Below are the code and all the weights of a small trained network. Each question names an input and a class and asks about switching units off, where a switched-off unit gives its printed mean instead of its output.

import numpy as np


def w(rows, s, z=0):
    codes = np.array(rows[::2]) - 128.0
    scale = np.full(codes.shape[1], s)
    scale[-1] = z or s
    return codes * scale


def norm(h):
    return h / np.sqrt((h * h).mean(-1, keepdims=True) + 1e-5)


def f(y):
    return y / 2 * (1 + np.tanh(0.7978845608 * (y + 0.044715 * y**3)))


def log_softmax(a):
    a = a - a.max(-1, keepdims=True)
    return a - np.log(np.exp(a).sum(-1, keepdims=True))


def net(x, mask):
    res = np.array(x, float).reshape(1, 3) / 4 @ E
    u = 0
    for l in range(3):
        y = f(norm(res) @ A[l][:, :-1].T + A[l][:, -1])
        res = res + np.where(mask[u : u + 7], y, B[l][:, -1]) @ B[l][:, :-1]
        u += 7
    return log_softmax(norm(res)[-1] @ U[:, :-1].T + U[:, -1])


A, B = {}, {}
E = w([
[26,75,113,66,131,102,2],'x0',
[252,101,96,119,76,66,98],'x1',
[115,85,195,116,152,125,178],'x2',
],0.0044)
A[0] = w([
[155,66,159,121,151,201,46,36],'0.n0',
[3,182,80,214,125,158,37,255],'0.n1',
[149,49,157,192,120,101,47,141],'0.n2',
[52,178,56,172,118,123,16,12],'0.n3',
[186,91,221,114,120,184,157,114],'0.n4',
[215,175,141,214,35,65,110,150],'0.n5',
[180,65,45,142,168,121,83,54],'0.n6',
],0.0051,0.00072)
B[0] = w([
[119,154,97,128,109,54,223,138],'0.n0',
[187,124,156,137,163,113,125,254],'0.n1',
[132,156,122,161,33,113,180,167],'0.n2',
[123,105,2,160,139,36,79,220],'0.n3',
[112,66,77,120,116,81,168,176],'0.n4',
[57,149,101,180,98,175,115,246],'0.n5',
[72,162,123,70,110,77,109,162],'0.n6',
],0.006,0.0037)
A[1] = w([
[87,120,59,187,184,128,102,252],'1.n0',
[97,133,150,168,77,167,176,115],'1.n1',
[170,254,79,160,91,120,63,209],'1.n2',
[110,140,151,45,99,106,69,194],'1.n3',
[85,82,154,80,100,129,126,119],'1.n4',
[163,108,117,170,4,124,64,199],'1.n5',
[44,223,177,92,179,201,78,117],'1.n6',
],0.0062,0.0014)
B[1] = w([
[184,109,151,142,161,176,222,214],'1.n0',
[231,94,54,135,110,1,120,173],'1.n1',
[215,39,150,100,154,123,84,254],'1.n2',
[104,189,101,190,146,119,159,155],'1.n3',
[133,155,151,89,111,172,178,136],'1.n4',
[134,167,206,112,103,176,89,240],'1.n5',
[148,193,72,100,197,144,80,152],'1.n6',
],0.0062,0.0047)
A[2] = w([
[232,104,154,167,168,163,136,197],'2.n0',
[91,120,102,46,84,118,179,36],'2.n1',
[109,84,19,106,155,73,16,22],'2.n2',
[111,156,170,133,226,153,159,59],'2.n3',
[105,143,167,107,82,54,86,245],'2.n4',
[148,176,140,133,149,254,135,18],'2.n5',
[85,190,146,122,163,161,92,44],'2.n6',
],0.0072,0.0011)
B[2] = w([
[3,224,141,104,90,182,127,254],'2.n0',
[167,41,157,126,224,247,171,133],'2.n1',
[174,64,119,222,189,90,172,205],'2.n2',
[106,115,32,3,105,29,72,168],'2.n3',
[51,137,167,150,161,178,84,171],'2.n4',
[145,67,120,76,221,92,113,145],'2.n5',
[98,229,93,111,87,92,253,125],'2.n6',
],0.0042,0.0063)
U = w([
[171,212,79,206,74,130,233,139],'0',
[176,57,73,198,209,34,61,178],'1',
[29,121,219,104,136,171,119,93],'2',
[197,155,198,134,14,154,42,175],'3',
[66,194,29,8,254,70,153,136],'4',
[143,48,183,53,144,134,212,142],'5',
[132,153,121,66,123,110,112,3],'6',
[224,176,101,104,184,217,78,96],'7',
],0.0088,0.0054)

Each question gives the input, the list of numbers given to net, and the class t.
The units are the neurons (one row each of A and B). Each row of codes is followed by its name. A weight is (code - 128) times the scale printed after its matrix; where a second scale follows, it is the last column's (A, B and U).
mask holds one flag per neuron, layer by layer. A switched-off neuron (its flag False) gives its mean, the last column of its row in B, instead of its output. The means were averaged over made-up inputs and are rounded, as every weight is.
A unit's drop is (log p(t) with every unit on - log p(t) with that unit switched off) / (log p(t) with every unit on - log p(t) with every unit switched off).
The circuit of an input: a set's keep is (log p(t) with only the set's units on - log p(t) with every unit switched off) / (log p(t) with every unit on - log p(t) with every unit switched off). Starting from the 12 units with the biggest drops (on a tie, the unit counted first), units are removed one at a time, each time the one whose removal leaves the highest keep (on an exact tie, the one counted first), for as long as the keep stays at least 0.8.
units of the circuit, in order: the units of the circuit, biggest drop first
unit that matters most: the unit with the biggest drop
top k neurons: the k neurons with the biggest drops, biggest first
top k neurons in layer l: the k neurons of layer l with the biggest drops, biggest first
drop of u: that unit's drop, to one decimal
input [5,-3,0], class 1: units of the circuit, in order : 2.n2
input [6,1,4], class 2: top 3 neurons : 0.n2, 1.n2, 1.n1
input [-2,-3,-6], class 7: units of the circuit, in order : 1.n2, 2.n0
input [4,6,-1], class 3: top 2 neurons in layer 1 : 1.n5, 1.n1
input [4,-7,-5], class 1: top 2 neurons in layer 1 : 1.n5, 1.n4
input [7,-1,4], class 4: top 2 neurons : 1.n2, 1.n1
input [0,8,8], class 3: top 2 neurons : 1.n5, 1.n0
input [-1,-6,6], class 4: top 2 neurons : 1.n6, 2.n3
input [4,-6,-7], class 1: top 2 neurons : 0.n3, 2.n2
input [-8,-2,-8], class 7: top 3 neurons in layer 0 : 0.n2, 0.n0, 0.n4
input [0,-2,2], class 4: top 2 neurons : 0.n2, 0.n3
input [8,-3,-1], class 1: top 2 neurons : 0.n3, 2.n2
input [4,4,3], class 2: top 2 neurons in layer 2 : 2.n4, 2.n1
input [0,3,-1], class 3: units of the circuit, in order : 1.n5
input [8,2,7], class 2: top 2 neurons in layer 0 : 0.n2, 0.n4
input [7,5,7], class 2: top 2 neurons in layer 2 : 2.n4, 2.n1
input [2,8,-1], class 3: drop of 1.n5 : 0.4
input [1,8,-8], class 3: drop of 1.n5 : 1.1
input [-1,8,3], class 3: drop of 0.n5 : 0.0
input [3,-6,7], class 4: unit that matters most : 1.n6
